Here is a tiny trained network, its code and every weight. The questions are about switching its units off for an input and a class, where a switched-off unit gives its printed mean instead of its output.

import numpy as np


def w(rows, s, z=0):
    codes = np.array(rows[::2]) - 128.0
    scale = np.full(codes.shape[1], s)
    scale[-1] = z or s
    return codes * scale


def norm(h):
    return h / np.sqrt((h * h).mean(-1, keepdims=True) + 1e-5)


def f(y):
    return y / 2 * (1 + np.tanh(0.7978845608 * (y + 0.044715 * y**3)))


def log_softmax(a):
    a = a - a.max(-1, keepdims=True)
    return a - np.log(np.exp(a).sum(-1, keepdims=True))


def net(x, mask):
    res = np.array(x, float).reshape(1, 7) / 4 @ E
    u = 0
    for l in range(4):
        y = f(norm(res) @ A[l][:, :-1].T + A[l][:, -1])
        res = res + np.where(mask[u : u + 3], y, B[l][:, -1]) @ B[l][:, :-1]
        u += 3
    return log_softmax(norm(res)[-1] @ U[:, :-1].T + U[:, -1])


A, B = {}, {}
E = w([
[156,201,139,231,195,164],'x0',
[15,184,186,69,158,134],'x1',
[250,229,99,114,172,92],'x2',
[138,79,177,118,191,56],'x3',
[140,131,75,29,75,207],'x4',
[83,67,65,173,195,205],'x5',
[189,91,225,160,103,228],'x6',
],0.0025)
A[0] = w([
[115,212,158,220,234,213,5],'0.n1',
[233,220,204,129,141,127,24],'0.n2',
[123,25,199,153,254,136,4],'0.n3',
],0.004,0.0018)
B[0] = w([
[50,23,34,139,237,225,253],'0.n1',
[48,102,219,112,3,177,247],'0.n2',
[28,168,208,72,83,100,192],'0.n3',
],0.0038,0.00076)
A[1] = w([
[78,1,119,98,76,102,101],'1.n1',
[160,194,132,149,118,46,179],'1.n2',
[221,85,56,95,140,122,2],'1.n3',
],0.0066,0.0019)
B[1] = w([
[78,118,205,181,121,226,254],'1.n1',
[175,168,111,13,115,119,240],'1.n2',
[178,125,6,128,253,154,169],'1.n3',
],0.0056,0.0023)
A[2] = w([
[7,59,105,41,101,111,75],'2.n1',
[140,53,149,253,123,65,2],'2.n2',
[169,189,193,102,144,17,84],'2.n3',
],0.005,0.0017)
B[2] = w([
[41,241,142,140,199,111,247],'2.n1',
[193,244,135,186,150,33,129],'2.n2',
[200,188,92,76,3,71,241],'2.n3',
],0.0054,0.0015)
A[3] = w([
[189,148,16,230,253,117,79],'3.n1',
[58,123,231,168,85,48,248],'3.n2',
[174,73,237,124,103,104,18],'3.n3',
],0.0052,0.0013)
B[3] = w([
[173,58,12,92,197,120,226],'3.n1',
[159,162,36,172,164,146,253],'3.n2',
[129,189,158,254,111,99,141],'3.n3',
],0.0069,0.0027)
U = w([
[223,37,10,96,224,115,235],'0',
[233,181,231,250,54,60,136],'1',
[212,223,147,3,36,13,230],'2',
[20,185,184,107,205,135,191],'3',
[60,63,228,204,74,253,211],'4',
[145,33,206,113,106,41,2],'5',
],0.0071,0.0056)

Each question gives the input, the list of numbers given to net, and the class t.
The units are the neurons (one row each of A and B). Each row of codes is followed by its name. A weight is (code - 128) times the scale printed after its matrix; where a second scale follows, it is the last column's (A, B and U).
mask holds one flag per neuron, layer by layer. A switched-off neuron (its flag False) gives its mean, the last column of its row in B, instead of its output. The means were averaged over made-up inputs and are rounded, as every weight is.
A unit's drop is (log p(t) with every unit on - log p(t) with that unit switched off) / (log p(t) with every unit on - log p(t) with every unit switched off).
The circuit of an input: a set's keep is (log p(t) with only the set's units on - log p(t) with every unit switched off) / (log p(t) with every unit on - log p(t) with every unit switched off). Starting from all 12 units, units are removed one at a time, each time the one whose removal leaves the highest keep (on an exact tie, the one counted first), for as long as the keep stays at least 0.8.
circuit, biggest first: the units of the circuit, biggest drop first
top k neurons: the k neurons with the biggest drops, biggest first
top k neurons in layer l: the k neurons of layer l with the biggest drops, biggest first
input [6,5,7,3,5,-2,7], class 4: circuit, biggest first -> 0.n2, 0.n1, 1.n2
input [2,-7,8,6,-6,0,2], class 2: circuit, biggest first -> 2.n3, 1.n2
input [8,8,1,-1,-4,8,2], class 0: top 2 neurons -> 3.n1, 1.n1
input [5,6,1,-1,-5,-5,-3], class 2: circuit, biggest first -> 2.n3
input [-8,-6,3,-5,1,-4,-1], class 0: top 4 neurons -> 1.n3, 0.n3, 2.n3, 0.n2
input [8,4,-1,-4,-3,-2,-4], class 0: circuit, biggest first -> 0.n1, 3.n1
input [6,3,6,-7,-4,-3,1], class 4: circuit, biggest first -> 0.n2, 0.n1, 2.n1, 3.n2
input [-7,3,0,-4,-3,1,-3], class 3: top 3 neurons -> 2.n1, 0.n2, 0.n1
input [1,8,8,-6,-7,5,-6], class 0: top 2 neurons -> 0.n1, 3.n1
input [-1,-7,7,4,-6,-1,-4], class 2: top 3 neurons -> 1.n2, 2.n3, 0.n1
input [8,2,-1,-6,-3,-2,-7], class 0: top 2 neurons -> 0.n1, 3.n1
input [-2,1,-3,8,-1,-6,7], class 1: top 2 neurons in layer 3 -> 3.n2, 3.n3
input [8,4,-4,-1,-6,-4,2], class 0: top 2 neurons -> 0.n1, 1.n1
input [7,1,4,-7,-7,0,8], class 0: circuit, biggest first -> 0.n1
input [4,3,8,-5,0,-1,8], class 4: top 2 neurons -> 0.n2, 0.n1
input [4,-3,-7,8,6,-5,-6], class 3: top 2 neurons in layer 0 -> 0.n2, 0.n1
input [2,-2,-5,-4,4,1,-2], class 4: top 2 neurons -> 3.n1, 3.n2
input [2,-1,4,2,-5,-4,3], class 2: top 3 neurons -> 2.n3, 1.n1, 1.n2
input [-4,-2,0,5,-8,-3,-3], class 2: top 2 neurons -> 1.n2, 2.n3
input [-7,-4,-2,-2,-2,0,2], class 4: circuit, biggest first -> 1.n1
input [-4,1,5,-5,2,-7,8], class 1: top 2 neurons in layer 3 -> 3.n3, 3.n1
input [-3,0,-3,-1,3,2,-4], class 4: top 2 neurons in layer 1 -> 1.n1, 1.n2
